Below are the code and all the weights of a small trained network. Each question names an input and a class and asks about switching units off, where a switched-off unit gives its printed mean instead of its output.

import numpy as np


def w(rows, s, z=0):
    codes = np.array(rows[::2]) - 128.0
    scale = np.full(codes.shape[1], s)
    scale[-1] = z or s
    return codes * scale


def f(y):
    return y / 2 * (1 + np.tanh(0.7978845608 * (y + 0.044715 * y**3)))


def log_softmax(a):
    a = a - a.max(-1, keepdims=True)
    return a - np.log(np.exp(a).sum(-1, keepdims=True))


def net(x, mask):
    res = np.array(x, float).reshape(1, 8) / 4 @ E
    y = f(res @ A[0][:, :-1].T + A[0][:, -1])
    res = res + np.where(mask, y, B[0][:, -1]) @ B[0][:, :-1]
    return log_softmax(res[-1] @ U[:, :-1].T + U[:, -1])


A, B = {}, {}
E = w([
[109,130,137,123],'x0',
[126,131,126,137],'x1',
[139,119,134,99],'x2',
[124,124,137,105],'x3',
[142,127,121,135],'x4',
[166,249,132,78],'x5',
[32,116,35,102],'x6',
[135,127,125,130],'x7',
],0.013)
A[0] = w([
[78,61,111,141,145],'N0',
[161,146,180,97,156],'N1',
[113,95,86,122,151],'N2',
[177,184,168,125,180],'N3',
[105,123,22,105,187],'N4',
[115,3,149,175,254],'N5',
[170,201,88,78,188],'N6',
[155,129,210,156,225],'N7',
[106,160,116,106,125],'N8',
[115,137,61,111,160],'N9',
[112,170,157,168,149],'N10',
[75,87,121,118,149],'N11',
[124,28,148,148,229],'N12',
],0.016,0.0092)
B[0] = w([
[148,112,103,104,197],'N0',
[145,146,157,149,167],'N1',
[122,96,60,55,168],'N2',
[139,160,155,173,189],'N3',
[123,159,61,68,205],'N4',
[189,37,122,117,250],'N5',
[86,188,112,160,198],'N6',
[199,107,254,240,193],'N7',
[83,125,117,155,149],'N8',
[72,147,90,72,172],'N9',
[155,146,148,139,146],'N10',
[128,103,74,131,178],'N11',
[160,41,134,122,219],'N12',
],0.014,0.023)
U = w([
[225,3,196,181,118],'0',
[175,198,187,219,253],'1',
[170,54,33,33,179],'2',
[27,254,74,55,19],'3',
],0.0083,0.0011)

Each question gives the input, the list of numbers given to net, and the class t.
The units are the neurons (one row each of A and B). Each row of codes is followed by its name. A weight is (code - 128) times the scale printed after its matrix; where a second scale follows, it is the last column's (A, B and U).
mask holds one flag per neuron, in row order. A switched-off neuron (its flag False) gives its mean, the last column of its row in B, instead of its output. The means were averaged over made-up inputs and are rounded, as every weight is.
A unit's drop is (log p(t) with every unit on - log p(t) with that unit switched off) / (log p(t) with every unit on - log p(t) with every unit switched off).
The circuit of an input: a set's keep is (log p(t) with only the set's units on - log p(t) with every unit switched off) / (log p(t) with every unit on - log p(t) with every unit switched off). Starting from the 12 units with the biggest drops (on a tie, the unit counted first), units are removed one at a time, each time the one whose removal leaves the highest keep (on an exact tie, the one counted first), for as long as the keep stays at least 0.8.
circuit, biggest first: the units of the circuit, biggest drop first
k most important neurons: the k neurons with the biggest drops, biggest first
drop of u: that unit's drop, to one decimal
input [-8,-8,1,4,-5,1,0,5], class 1: circuit, biggest first	(N5, N12)
input [-3,-3,-7,0,-4,-4,1,0], class 2: circuit, biggest first	(N7)
input [-4,-6,1,-7,1,1,8,2], class 3: 2 most important neurons	(N5, N12)
input [-2,-5,-8,-6,-6,-7,1,-1], class 2: 2 most important neurons	(N7, N2)
input [0,0,4,-6,2,3,1,-5], class 3: 2 most important neurons	(N7, N5)
input [5,2,-6,-6,2,-2,1,-5], class 2: 2 most important neurons	(N7, N3)
input [-7,-8,-1,1,3,6,1,-8], class 3: 2 most important neurons	(N7, N5)
input [-6,8,-7,-3,-8,-5,1,5], class 2: drop of N7	1.0
input [-2,-6,-6,-8,-3,7,4,5], class 3: drop of N1	0.0
input [4,4,6,5,0,-4,2,2], class 2: drop of N7	0.1
